Moves between nodes:
π: bino->dupi, pape->disi, vese->mito, pubo->rifi, bavo->sama, kezo->soki, gagu->gige, pude->gagu, fufi->fine, vado->sina, sama->pobe, vesa->tago, rifi->deze, disi->tadi, tira->bino, legu->sezu, mipe->lofo, fufu->suva, tafo->nera, veme->fegi, lura->kese, bopa->pubo, mito->kare, tavi->tafo, fogi->zigo, dupi->kele, tanu->veme, sizu->kege, gigu->siku, piru->vala, sala->pude, gasu->vone, kese->gasu, nera->nufo, soki->tafi, kege->pate, zavo->lura, tafi->lolo, lolo->migu, tati->gedi, pava->zade, tago->sala, pate->pava, sina->tanu, zuso->gefi, gige->fozo, fole->zuso, migu->fufi, vala->kezo, fegi->zege, lode->gigu, nufo->dize, toru->punu, zade->piru, niti->naba, dize->fogi, lofo->voka, tera->rupe, fozo->pape, naba->sire, lezo->bopa, tadi->tira, zege->zavo, poza->fufu, leme->kaze, fine->leme, sire->poza, nise->role, suva->fole, pobe->tavi, deze->legu, vezu->fifi, kaze->lode, siku->nise, role->tera, vone->vezu, kele->niti, vubo->bavo, gefi->vado, kare->sizu, punu->vubo, zigo->lezo, gedi->vese, fifi->toru, voka->vesa, sezu->tati, rupe->mipe
ω: bino->deze, pape->lezo, vese->kele, pubo->fozo, bavo->role, kezo->vado, gagu->dize, pude->nufo, fufi->zege, vado->zade, sama->tera, vesa->tavi, rifi->pape, disi->bopa, tira->rifi, legu->tadi, mipe->bavo, fufu->kare, tafo->lofo, veme->kezo, lura->migu, bopa->gige, mito->niti, tavi->mipe, fogi->sala, dupi->legu, tanu->vala, sizu->sire, gigu->vone, piru->zuso, sala->nera, gasu->fine, kese->fufi, nera->voka, soki->sina, kege->poza, zavo->lolo, tafi->tanu, lolo->veme, tati->bino, pava->suva, tago->tafo, pate->fufu, sina->piru, zuso->pate, gige->fogi, fole->kege, migu->fegi, vala->gefi, fegi->soki, lode->gasu, nufo->vesa, toru->gigu, zade->fole, niti->tati, dize->tago, lofo->sama, tera->punu, fozo->zigo, naba->gedi, lezo->gagu, tadi->pubo, zege->tafi, poza->mito, leme->lura, fine->zavo, sire->vese, nise->fifi, suva->sizu, pobe->rupe, deze->disi, vezu->kaze, kaze->kese, siku->vezu, role->toru, vone->leme, kele->sezu, vubo->nise, gefi->pava, kare->naba, punu->siku, zigo->pude, gedi->dupi, fifi->lode, voka->pobe, sezu->tira, rupe->vubo
λ: bino->rifi, pape->zigo, vese->dupi, pubo->gige, bavo->nise, kezo->gefi, gagu->nufo, pude->nera, fufi->fegi, vado->pava, sama->role, vesa->pobe, rifi->fozo, disi->lezo, tira->pubo, legu->disi, mipe->vubo, fufu->mito, tafo->mipe, veme->vala, lura->lolo, bopa->gagu, mito->kele, tavi->rupe, fogi->tago, dupi->deze, tanu->piru, sizu->naba, gigu->gasu, piru->fole, sala->tafo, gasu->fufi, kese->migu, nera->lofo, soki->vado, kege->sire, zavo->tafi, tafi->sina, lolo->tanu, tati->tira, pava->fufu, tago->tavi, pate->poza, sina->zade, zuso->kege, gige->dize, fole->sizu, migu->veme, vala->zuso, fegi->kezo, lode->kese, nufo->voka, toru->lode, zade->suva, niti->sezu, dize->vesa, lofo->bavo, tera->toru, fozo->fogi, naba->tati, lezo->pude, tadi->bopa, zege->soki, poza->vese, leme->zavo, fine->zege, sire->gedi, nise->vezu, suva->kare, pobe->tera, deze->pape, vezu->leme, kaze->lura, siku->vone, role->fifi, vone->fine, kele->legu, vubo->siku, gefi->pate, kare->niti, punu->gigu, zigo->sala, gedi->bino, fifi->kaze, voka->sama, sezu->tadi, rupe->punu
δ: bino->gedi, pape->deze, vese->poza, pubo->tira, bavo->lofo, kezo->fegi, gagu->bopa, pude->lezo, fufi->gasu, vado->soki, sama->voka, vesa->dize, rifi->bino, disi->legu, tira->tati, legu->kele, mipe->tafo, fufu->pava, tafo->sala, veme->migu, lura->kaze, bopa->tadi, mito->fufu, tavi->tago, fogi->fozo, dupi->vese, tanu->lolo, sizu->fole, gigu->punu, piru->tanu, sala->zigo, gasu->gigu, kese->lode, nera->pude, soki->zege, kege->zuso, zavo->leme, tafi->zavo, lolo->lura, tati->naba, pava->vado, tago->fogi, pate->gefi, sina->tafi, zuso->vala, gige->pubo, fole->piru, migu->kese, vala->veme, fegi->fufi, lode->toru, nufo->gagu, toru->tera, zade->sina, niti->kare, dize->gige, lofo->nera, tera->pobe, fozo->rifi, naba->sizu, lezo->disi, tadi->sezu, zege->fine, poza->pate, leme->vezu, fine->vone, sire->kege, nise->bavo, suva->zade, pobe->vesa, deze->dupi, vezu->nise, kaze->fifi, siku->vubo, role->sama, vone->siku, kele->mito, vubo->mipe, gefi->kezo, kare->suva, punu->rupe, zigo->pape, gedi->sire, fifi->role, voka->nufo, sezu->niti, rupe->tavi
ρ: bino->legu, pape->bopa, vese->niti, pubo->pape, bavo->tera, kezo->sina, gagu->fogi, pude->dize, fufi->zavo, vado->piru, sama->rupe, vesa->tafo, rifi->disi, disi->pubo, tira->deze, legu->tira, mipe->sama, fufu->sizu, tafo->voka, veme->soki, lura->fufi, bopa->fozo, mito->naba, tavi->lofo, fogi->pude, dupi->sezu, tanu->kezo, sizu->poza, gigu->vezu, piru->gefi, sala->nufo, gasu->leme, kese->fine, nera->vesa, soki->tanu, kege->fufu, zavo->migu, tafi->veme, lolo->fegi, tati->dupi, pava->fole, tago->nera, pate->suva, sina->vala, zuso->pava, gige->zigo, fole->pate, migu->zege, vala->vado, fegi->tafi, lode->vone, nufo->tago, toru->siku, zade->zuso, niti->gedi, dize->sala, lofo->pobe, tera->vubo, fozo->lezo, naba->vese, lezo->gige, tadi->rifi, zege->lolo, poza->kare, leme->kese, fine->lura, sire->mito, nise->toru, suva->kege, pobe->mipe, deze->tadi, vezu->lode, kaze->gasu, siku->fifi, role->punu, vone->kaze, kele->tati, vubo->role, gefi->zade, kare->sire, punu->nise, zigo->gagu, gedi->kele, fifi->gigu, voka->tavi, sezu->bino, rupe->bavo
ε: bino->sezu, pape->pubo, vese->naba, pubo->disi, bavo->rupe, kezo->tanu, gagu->zigo, pude->fogi, fufi->lura, vado->vala, sama->mipe, vesa->nera, rifi->tadi, disi->rifi, tira->legu, legu->bino, mipe->pobe, fufu->kege, tafo->vesa, veme->tafi, lura->fine, bopa->pape, mito->sire, tavi->voka, fogi->gagu, dupi->tati, tanu->soki, sizu->fufu, gigu->fifi, piru->vado, sala->dize, gasu->kaze, kese->leme, nera->tago, soki->veme, kege->suva, zavo->fufi, tafi->fegi, lolo->zege, tati->kele, pava->zuso, tago->nufo, pate->fole, sina->kezo, zuso->zade, gige->lezo, fole->pava, migu->zavo, vala->sina, fegi->lolo, lode->vezu, nufo->sala, toru->nise, zade->gefi, niti->vese, dize->pude, lofo->tavi, tera->bavo, fozo->bopa, naba->mito, lezo->fozo, tadi->deze, zege->migu, poza->sizu, leme->gasu, fine->kese, sire->kare, nise->punu, suva->pate, pobe->lofo, deze->tira, vezu->gigu, kaze->vone, siku->toru, role->vubo, vone->lode, kele->gedi, vubo->tera, gefi->piru, kare->poza, punu->role, zigo->gige, gedi->niti, fifi->siku, voka->tafo, sezu->dupi, rupe->sama

In the rows, 139 means zero.

The rows follow the links: the fewer symbols apart two nodes are, the more alike their rows tend to be.

Each row is also shifted at random along 5 hidden directions that mean nothing.

Some nodes, each with a row of numbers:
kaze (258, 151, 103, 143, 137, 160, 151, 139, 165, 150, 135, 144, 115, 140, 131, 160, 114, 143, 172, 117, 119, 136, 121, 164, 116, 127, 143, 125, 158, 129, 153, 96, 118, 129, 158, 125, 145, 131, 136, 149, 148, 169, 132, 219, 131, 105, 138, 178)
veme (133, 135, 129, 128, 150, 137, 120, 150, 170, 149, 119, 114, 147, 131, 168, 137, 140, 123, 116, 120, 108, 159, 135, 158, 111, 121, 139, 122, 129, 155, 159, 101, 134, 161, 137, 159, 119, 116, 134, 117, 126, 139, 115, 103, 129, 123, 123, 143)
dupi (100, 126, 170, 128, 149, 122, 126, 137, 114, 114, 158, 131, 163, 139, 145, 121, 156, 124, 128, 158, 157, 150, 165, 118, 165, 147, 140, 142, 121, 150, 135, 173, 156, 123, 127, 156, 128, 161, 145, 126, 137, 122, 144, 179, 157, 170, 130, 157)
vezu (130, 151, 107, 151, 127, 162, 150, 134, 163, 163, 123, 146, 144, 149, 134, 156, 117, 143, 160, 119, 120, 132, 121, 162, 114, 121, 139, 134, 150, 115, 142, 99, 128, 157, 154, 150, 148, 130, 133, 151, 156, 152, 133, 112, 117, 104, 143, 127)
fine (74, 147, 111, 145, 127, 166, 132, 147, 166, 163, 125, 134, 153, 145, 147, 153, 122, 117, 119, 113, 111, 154, 126, 169, 107, 106, 143, 117, 143, 159, 145, 91, 153, 75, 94, 166, 128, 146, 124, 118, 144, 149, 128, 130, 137, 104, 142, 76)
migu (170, 141, 116, 138, 141, 147, 129, 137, 169, 153, 121, 122, 153, 142, 160, 144, 126, 129, 148, 115, 107, 153, 131, 160, 110, 116, 139, 125, 133, 119, 156, 93, 129, 167, 153, 165, 127, 118, 139, 131, 141, 147, 117, 113, 118, 113, 133, 142)
lolo (156, 135, 124, 135, 139, 142, 126, 143, 170, 157, 119, 119, 134, 130, 160, 143, 134, 128, 119, 116, 107, 152, 125, 158, 108, 122, 136, 124, 138, 139, 151, 102, 135, 132, 119, 145, 126, 111, 135, 122, 121, 146, 121, 63, 129, 118, 151, 78)
zade (187, 127, 147, 119, 159, 122, 112, 147, 157, 132, 128, 106, 157, 128, 172, 124, 149, 119, 116, 130, 117, 165, 150, 142, 126, 130, 140, 125, 116, 150, 161, 124, 137, 174, 146, 169, 112, 120, 146, 112, 122, 131, 115, 126, 134, 144, 115, 173)
legu (168, 131, 170, 132, 145, 123, 133, 143, 109, 119, 154, 140, 140, 133, 134, 125, 157, 138, 118, 162, 163, 139, 156, 114, 168, 159, 140, 147, 129, 161, 129, 182, 152, 118, 120, 130, 138, 156, 141, 134, 132, 126, 151, 160, 162, 172, 137, 141)
bino (51, 124, 170, 124, 159, 102, 133, 131, 119, 109, 152, 130, 131, 127, 144, 120, 160, 151, 155, 161, 158, 136, 156, 109, 167, 169, 134, 156, 125, 117, 142, 182, 124, 209, 183, 123, 137, 125, 157, 147, 123, 126, 141, 141, 141, 176, 132, 204)
nise (179, 155, 101, 158, 118, 172, 161, 111, 151, 152, 143, 156, 149, 163, 119, 168, 101, 144, 216, 121, 128, 125, 126, 156, 132, 119, 140, 135, 159, 69, 139, 105, 126, 125, 173, 157, 157, 156, 141, 166, 181, 163, 146, 210, 121, 104, 159, 142)
poza (147, 124, 167, 122, 153, 117, 111, 146, 134, 125, 137, 113, 168, 132, 167, 116, 161, 117, 98, 144, 134, 164, 159, 128, 144, 135, 136, 133, 111, 163, 146, 153, 155, 144, 117, 173, 113, 138, 142, 109, 119, 117, 127, 98, 149, 163, 125, 128)
sizu (139, 121, 166, 120, 154, 114, 109, 149, 136, 126, 138, 112, 156, 125, 166, 118, 162, 117, 94, 145, 132, 163, 157, 129, 140, 137, 140, 131, 116, 172, 147, 152, 156, 131, 110, 159, 114, 134, 141, 107, 111, 120, 127, 108, 154, 162, 129, 124)
pubo (135, 140, 159, 144, 135, 135, 143, 136, 107, 122, 150, 152, 180, 157, 129, 124, 147, 135, 138, 161, 170, 134, 160, 119, 168, 145, 139, 153, 124, 141, 123, 176, 158, 154, 148, 168, 145, 175, 137, 145, 163, 114, 152, 155, 144, 163, 119, 169)
sina (185, 129, 132, 126, 150, 131, 116, 128, 165, 135, 140, 108, 147, 130, 167, 140, 131, 120, 162, 121, 106, 162, 143, 150, 124, 123, 140, 120, 127, 111, 162, 108, 131, 134, 148, 167, 116, 121, 150, 121, 129, 151, 121, 173, 134, 130, 143, 147)
dize (100, 144, 146, 143, 140, 136, 165, 149, 115, 132, 157, 169, 66, 125, 101, 149, 146, 173, 140, 158, 172, 111, 126, 125, 161, 179, 142, 154, 168, 169, 124, 175, 124, 106, 133, 50, 164, 139, 136, 164, 125, 154, 163, 206, 162, 152, 154, 165)
gedi (136, 122, 171, 124, 162, 102, 123, 123, 126, 110, 141, 120, 174, 137, 159, 112, 160, 138, 154, 157, 147, 145, 166, 111, 162, 152, 133, 153, 109, 102, 146, 170, 130, 249, 198, 168, 128, 127, 160, 139, 135, 115, 131, 105, 125, 173, 118, 214)
zege (-10, 136, 115, 126, 156, 145, 128, 143, 171, 139, 142, 119, 114, 129, 156, 151, 124, 123, 163, 113, 105, 157, 134, 163, 119, 126, 147, 111, 141, 143, 169, 90, 120, 110, 148, 135, 120, 125, 141, 123, 130, 170, 120, 272, 143, 113, 130, 204)
fufu (155, 114, 159, 114, 165, 103, 117, 121, 144, 112, 155, 107, 126, 118, 163, 129, 148, 131, 175, 141, 125, 157, 155, 123, 154, 151, 139, 132, 122, 96, 162, 149, 118, 160, 171, 138, 117, 112, 166, 130, 114, 145, 128, 194, 143, 161, 150, 180)
mito (147, 116, 170, 123, 149, 112, 118, 128, 126, 123, 154, 116, 128, 119, 151, 126, 156, 127, 129, 146, 137, 154, 152, 117, 158, 150, 137, 137, 126, 127, 139, 170, 148, 94, 108, 138, 123, 130, 152, 122, 111, 129, 140, 110, 155, 171, 171, 71)
kezo (200, 132, 126, 132, 140, 142, 113, 120, 163, 136, 134, 111, 196, 151, 171, 138, 125, 106, 168, 118, 105, 167, 152, 151, 124, 102, 139, 119, 117, 93, 159, 101, 146, 148, 153, 216, 115, 142, 149, 118, 156, 137, 118, 152, 122, 123, 133, 138)
vubo (104, 157, 116, 158, 121, 163, 162, 155, 146, 169, 122, 163, 109, 140, 117, 155, 129, 159, 116, 132, 142, 118, 110, 155, 121, 141, 139, 146, 165, 169, 123, 124, 137, 120, 114, 99, 161, 133, 119, 154, 139, 149, 146, 75, 135, 115, 149, 87)
lezo (181, 143, 161, 141, 142, 132, 155, 167, 107, 135, 144, 164, 104, 130, 115, 130, 162, 162, 87, 166, 182, 121, 136, 124, 158, 173, 139, 156, 149, 211, 119, 185, 144, 133, 114, 81, 155, 146, 126, 147, 122, 128, 156, 128, 162, 164, 126, 157)
fole (127, 119, 149, 123, 148, 119, 113, 114, 149, 122, 158, 106, 137, 124, 162, 139, 135, 114, 172, 129, 112, 165, 152, 132, 146, 132, 140, 122, 126, 92, 156, 136, 138, 86, 128, 163, 113, 128, 160, 120, 121, 148, 130, 184, 146, 148, 174, 96)
fegi (226, 139, 119, 142, 133, 152, 122, 129, 167, 153, 120, 119, 196, 152, 166, 138, 125, 115, 145, 115, 105, 158, 141, 159, 113, 100, 136, 123, 125, 108, 152, 94, 149, 158, 143, 211, 122, 136, 139, 124, 156, 133, 119, 80, 114, 116, 132, 105)
piru (-43, 119, 141, 121, 149, 126, 111, 130, 158, 135, 151, 104, 114, 114, 163, 145, 136, 112, 144, 123, 103, 167, 139, 143, 132, 130, 141, 113, 132, 128, 157, 122, 141, 48, 97, 139, 109, 119, 149, 109, 106, 158, 127, 173, 156, 140, 178, 65)
nera (123, 153, 135, 161, 117, 154, 162, 131, 120, 150, 136, 170, 157, 159, 112, 143, 133, 156, 148, 151, 163, 114, 135, 132, 149, 143, 135, 159, 150, 120, 113, 156, 147, 160, 151, 143, 166, 159, 132, 166, 168, 127, 156, 77, 127, 137, 145, 112)
rupe (70, 157, 114, 167, 110, 172, 160, 127, 139, 160, 129, 165, 172, 168, 119, 154, 116, 147, 162, 132, 143, 122, 128, 150, 133, 121, 136, 149, 150, 105, 122, 123, 150, 150, 151, 168, 161, 161, 130, 161, 180, 136, 149, 90, 117, 116, 143, 102)
tira (93, 132, 164, 137, 134, 136, 133, 130, 106, 116, 167, 142, 167, 147, 131, 132, 144, 122, 141, 156, 160, 145, 165, 118, 173, 141, 143, 141, 127, 144, 125, 175, 167, 69, 109, 165, 134, 184, 141, 131, 150, 127, 158, 217, 163, 166, 144, 122)

From each start, follow one symbol. Which node do you reach?
Answers are names.
start (40, 157, 129, 165, 110, 165, 159, 144, 128, 163, 124, 171, 166, 160, 115, 143, 131, 150, 116, 144, 158, 118, 130, 144, 136, 130, 135, 154, 152, 150, 109, 145, 161, 138, 118, 151, 163, 162, 118, 155, 167, 122, 154, 36, 128, 129, 141, 70)
π
tafo
start (72, 117, 163, 126, 147, 117, 119, 105, 125, 109, 171, 114, 150, 131, 151, 135, 142, 119, 186, 145, 131, 155, 162, 116, 170, 142, 139, 133, 123, 77, 145, 163, 142, 89, 139, 164, 121, 145, 165, 130, 134, 141, 144, 208, 151, 168, 175, 111)
π
sire
start (163, 162, 132, 158, 123, 169, 162, 169, 120, 153, 129, 176, 154, 160, 113, 141, 140, 149, 89, 149, 172, 119, 133, 147, 140, 140, 143, 149, 152, 215, 115, 147, 160, 126, 109, 131, 161, 178, 111, 147, 162, 126, 155, 135, 148, 130, 103, 157)
ρ
voka
start (24, 121, 170, 130, 142, 114, 114, 122, 124, 123, 145, 119, 181, 137, 158, 116, 155, 121, 131, 151, 141, 156, 163, 115, 157, 136, 132, 144, 111, 112, 135, 170, 158, 146, 129, 183, 123, 144, 152, 123, 132, 114, 138, 67, 141, 172, 151, 83)
π
naba
start (137, 140, 162, 152, 119, 145, 148, 142, 103, 137, 156, 162, 133, 142, 112, 139, 148, 139, 108, 158, 171, 127, 143, 121, 166, 150, 139, 149, 148, 172, 108, 183, 172, 42, 72, 120, 151, 175, 127, 138, 141, 128, 166, 125, 166, 160, 163, 45)
λ
fogi
start (163, 156, 108, 151, 130, 160, 145, 145, 166, 165, 110, 146, 163, 154, 143, 146, 124, 142, 134, 120, 122, 134, 125, 166, 106, 116, 136, 137, 143, 136, 143, 97, 134, 200, 163, 164, 144, 130, 129, 144, 157, 136, 125, 70, 110, 105, 116, 152)
δ
toru
start (61, 115, 171, 125, 147, 106, 120, 122, 125, 118, 153, 116, 142, 123, 154, 123, 156, 130, 144, 150, 139, 151, 156, 113, 159, 149, 134, 142, 120, 105, 139, 172, 143, 133, 134, 148, 124, 127, 156, 128, 118, 125, 140, 98, 144, 173, 168, 89)
π
mito
start (171, 144, 110, 139, 140, 152, 143, 145, 168, 153, 133, 134, 99, 129, 140, 158, 122, 142, 151, 116, 113, 140, 118, 163, 114, 132, 142, 124, 158, 143, 153, 99, 119, 113, 136, 110, 137, 116, 135, 139, 128, 168, 129, 182, 137, 109, 150, 141)
ρ
fine
start (187, 136, 166, 136, 143, 128, 137, 142, 108, 118, 150, 146, 173, 149, 135, 121, 153, 135, 126, 162, 167, 137, 165, 117, 167, 150, 140, 150, 122, 155, 128, 178, 156, 159, 145, 162, 139, 168, 140, 137, 151, 115, 149, 162, 148, 168, 113, 187)
π
legu
start (90, 113, 166, 117, 164, 99, 117, 115, 135, 110, 151, 108, 142, 124, 163, 122, 152, 136, 175, 147, 132, 152, 158, 114, 157, 153, 134, 144, 115, 79, 156, 162, 120, 198, 185, 151, 122, 112, 169, 136, 121, 133, 128, 144, 134, 170, 149, 178)
ε
kare
start (117, 158, 109, 167, 109, 183, 162, 129, 140, 156, 143, 166, 155, 164, 112, 166, 107, 136, 171, 127, 140, 126, 127, 158, 136, 118, 144, 134, 160, 119, 123, 113, 152, 70, 122, 155, 157, 178, 127, 155, 180, 153, 153, 197, 136, 107, 153, 100)
ρ
vubo
start (167, 151, 140, 158, 120, 147, 163, 126, 118, 143, 139, 168, 157, 157, 113, 141, 134, 162, 163, 153, 166, 112, 137, 126, 155, 147, 133, 164, 148, 104, 116, 164, 140, 186, 171, 140, 165, 154, 140, 171, 166, 127, 156, 82, 122, 145, 143, 134)
ε
sala
start (66, 156, 119, 162, 112, 169, 165, 137, 135, 161, 137, 168, 127, 151, 108, 157, 121, 152, 144, 138, 148, 118, 119, 148, 133, 133, 139, 145, 164, 137, 118, 133, 147, 96, 117, 122, 162, 154, 125, 159, 159, 147, 155, 115, 136, 120, 161, 73)
ω
tera
start (88, 159, 106, 147, 138, 163, 150, 160, 163, 160, 110, 151, 161, 156, 141, 144, 129, 142, 122, 124, 130, 136, 128, 166, 106, 122, 140, 135, 143, 171, 147, 93, 133, 209, 169, 155, 145, 137, 125, 142, 158, 142, 123, 131, 117, 104, 88, 220)
ω
vone
start (173, 121, 147, 119, 157, 123, 114, 128, 150, 121, 151, 107, 146, 127, 165, 134, 139, 114, 158, 131, 116, 166, 154, 137, 140, 130, 143, 120, 121, 122, 163, 127, 136, 113, 140, 164, 109, 133, 155, 117, 126, 147, 127, 221, 147, 146, 141, 162)
π
zade
start (252, 133, 170, 139, 138, 126, 142, 141, 107, 124, 155, 149, 135, 136, 126, 129, 154, 143, 122, 164, 168, 131, 151, 115, 167, 160, 138, 152, 137, 156, 122, 186, 153, 112, 117, 122, 146, 159, 139, 141, 135, 127, 157, 143, 159, 169, 147, 121)
ρ
rifi
start (134, 117, 165, 119, 150, 113, 115, 131, 131, 118, 159, 115, 121, 116, 156, 133, 153, 120, 134, 145, 131, 158, 153, 120, 155, 147, 141, 129, 127, 140, 147, 160, 147, 70, 104, 133, 115, 134, 152, 116, 110, 141, 139, 177, 164, 166, 166, 97)
δ
suva
start (80, 118, 137, 122, 150, 118, 118, 108, 163, 129, 147, 103, 126, 122, 165, 145, 131, 125, 192, 120, 99, 161, 141, 138, 134, 132, 137, 123, 131, 67, 164, 118, 117, 130, 157, 151, 117, 104, 164, 128, 121, 157, 123, 162, 132, 137, 177, 114)
ω
zade
